Here is a tiny trained network, its code and every weight. The questions are about switching its units off for an input and a class, where a switched-off unit gives its printed mean instead of its output.

import numpy as np


def w(rows, s, z=0):
    codes = np.array(rows[::2]) - 128.0
    scale = np.full(codes.shape[1], s)
    scale[-1] = z or s
    return codes * scale


def norm(h):
    return h / np.sqrt((h * h).mean(-1, keepdims=True) + 1e-5)


def f(y):
    return np.maximum(y, 0)


def log_softmax(a):
    a = a - a.max(-1, keepdims=True)
    return a - np.log(np.exp(a).sum(-1, keepdims=True))


def net(x, mask):
    res = np.array(x, float).reshape(1, 4) / 4 @ E
    u = 0
    for l in range(2):
        y = f(norm(res) @ A[l][:, :-1].T + A[l][:, -1])
        res = res + np.where(mask[u : u + 15], y, B[l][:, -1]) @ B[l][:, :-1]
        u += 15
    return log_softmax(norm(res)[-1] @ U[:, :-1].T + U[:, -1])


A, B = {}, {}
E = w([
[145,132,134,248,118,108,162],'x0',
[158,131,15,127,126,88,120],'x1',
[27,127,157,154,129,61,116],'x2',
[75,140,88,184,103,240,121],'x3',
],0.0017)
A[0] = w([
[139,127,59,161,131,173,108,151],'0.n1',
[171,128,133,120,129,179,124,73],'0.n2',
[118,128,61,86,130,137,139,2],'0.n3',
[77,138,117,174,130,77,118,62],'0.n4',
[105,126,171,86,139,31,119,77],'0.n5',
[197,118,145,134,127,88,130,83],'0.n6',
[202,130,140,135,120,84,146,85],'0.n7',
[197,129,141,138,134,95,131,96],'0.n8',
[153,120,128,157,143,169,107,58],'0.n9',
[148,133,51,176,120,185,132,170],'0.n10',
[153,128,194,177,117,205,139,183],'0.n11',
[123,127,150,255,130,79,135,22],'0.n12',
[158,136,144,86,121,147,137,67],'0.n13',
[210,132,38,118,124,66,123,82],'0.n14',
[101,136,178,130,114,150,112,110],'0.n15',
],0.0071,0.0012)
B[0] = w([
[136,157,161,83,93,133,149,226],'0.n1',
[115,131,83,132,143,153,164,185],'0.n2',
[148,152,181,153,78,172,117,180],'0.n3',
[108,83,96,179,162,125,159,192],'0.n4',
[148,157,143,52,101,168,192,234],'0.n5',
[159,173,121,152,136,167,61,184],'0.n6',
[168,165,117,146,133,161,54,189],'0.n7',
[162,152,111,142,140,161,57,182],'0.n8',
[135,134,121,123,125,155,164,169],'0.n9',
[140,135,183,46,114,108,152,253],'0.n10',
[134,121,65,105,175,147,198,246],'0.n11',
[97,106,209,148,72,65,38,238],'0.n12',
[95,81,122,173,128,92,115,173],'0.n13',
[72,87,86,107,162,114,255,247],'0.n14',
[148,103,93,146,142,139,166,189],'0.n15',
],0.0099,0.0043)
A[1] = w([
[159,146,46,157,203,123,94,55],'1.n1',
[90,104,68,153,177,92,145,84],'1.n2',
[115,92,137,160,129,80,110,88],'1.n3',
[105,121,83,137,165,106,119,102],'1.n4',
[132,153,120,133,95,186,74,99],'1.n5',
[113,113,156,75,154,65,121,76],'1.n6',
[165,121,14,157,184,119,89,11],'1.n7',
[160,206,181,84,57,109,5,43],'1.n8',
[163,168,185,106,106,99,56,46],'1.n9',
[101,100,123,156,115,74,114,39],'1.n10',
[135,96,76,216,205,191,111,75],'1.n11',
[68,80,166,189,105,1,106,40],'1.n12',
[90,113,130,129,112,71,111,74],'1.n13',
[131,79,83,144,169,105,126,100],'1.n14',
[119,132,131,129,138,123,126,104],'1.n15',
],0.0059,0.0011)
B[1] = w([
[149,87,100,186,177,125,123,198],'1.n1',
[229,170,149,127,136,140,76,193],'1.n2',
[49,113,129,115,138,94,135,172],'1.n3',
[144,103,115,145,111,176,82,156],'1.n4',
[122,89,190,131,129,95,116,165],'1.n5',
[116,166,61,206,76,178,112,194],'1.n6',
[137,88,97,179,213,146,92,201],'1.n7',
[204,170,185,106,41,158,2,219],'1.n8',
[139,203,166,77,134,136,54,185],'1.n9',
[85,112,83,141,110,69,137,169],'1.n10',
[102,101,88,158,201,67,80,223],'1.n11',
[32,103,131,232,87,40,176,253],'1.n12',
[110,112,134,159,148,63,130,175],'1.n13',
[161,146,136,164,129,168,96,173],'1.n14',
[126,124,118,125,118,130,130,129],'1.n15',
],0.0095,0.0027)
U = w([
[38,102,149,214,83,29,119,68],'0',
[162,95,64,185,232,147,88,108],'1',
[167,172,192,108,77,135,27,53],'2',
[131,138,117,37,121,171,254,254],'3',
],0.0081,0.00091)

Each question gives the input, the list of numbers given to net, and the class t.
The units are the neurons (one row each of A and B). Each row of codes is followed by its name. A weight is (code - 128) times the scale printed after its matrix; where a second scale follows, it is the last column's (A, B and U).
mask holds one flag per neuron, layer by layer. A switched-off neuron (its flag False) gives its mean, the last column of its row in B, instead of its output. The means were averaged over made-up inputs and are rounded, as every weight is.
A unit's drop is (log p(t) with every unit on - log p(t) with that unit switched off) / (log p(t) with every unit on - log p(t) with every unit switched off).
most important unit: the unit with the biggest drop
k most important neurons: the k neurons with the biggest drops, biggest first
top k neurons in layer l: the k neurons of layer l with the biggest drops, biggest first
drop when u is switched off: that unit's drop, to one decimal
input [-1,-3,3,-5], class 3: most important unit => 0.n5
input [1,8,0,-7], class 1: 2 most important neurons => (0.n10 0.n7)
input [-7,-8,-7,-8], class 2: top 4 neurons in layer 0 => (0.n14 0.n11 0.n4 0.n5)
input [6,1,-1,3], class 2: top 2 neurons in layer 0 => (0.n12 0.n14)
input [4,-5,-4,-5], class 2: top 3 neurons in layer 0 => (0.n14 0.n7 0.n4)
input [-8,-4,-8,-4], class 1: top 2 neurons in layer 0 => (0.n12 0.n10)
input [-6,2,-5,-4], class 1: 2 most important neurons => (0.n10 0.n1)
input [7,3,1,7], class 2: top 4 neurons in layer 0 => (0.n12 0.n14 0.n10 0.n1)
input [-2,4,3,-6], class 3: top 2 neurons in layer 0 => (0.n5 0.n14)
input [-7,7,8,6], class 2: 2 most important neurons => (0.n14 0.n11)
input [8,1,-7,-3], class 2: 2 most important neurons => (0.n12 0.n7)
input [8,-8,-6,-8], class 2: 3 most important neurons => (0.n14 1.n8 0.n12)
input [1,-1,7,-8], class 2: top 2 neurons in layer 0 => (0.n14 0.n5)
input [-7,-2,-2,-8], class 2: most important unit => 0.n11
input [7,7,-8,-2], class 3: 2 most important neurons => (0.n14 0.n10)
input [8,-1,7,-8], class 2: 3 most important neurons => (1.n8 0.n5 0.n14)
input [-6,1,7,-5], class 3: 2 most important neurons => (0.n5 0.n12)
input [-1,0,-5,-6], class 1: drop when 0.n14 is switched off => 0.2
input [0,5,7,-6], class 3: drop when 0.n5 is switched off => 2.0
input [7,-4,-2,7], class 3: most important neuron => (0.n11)
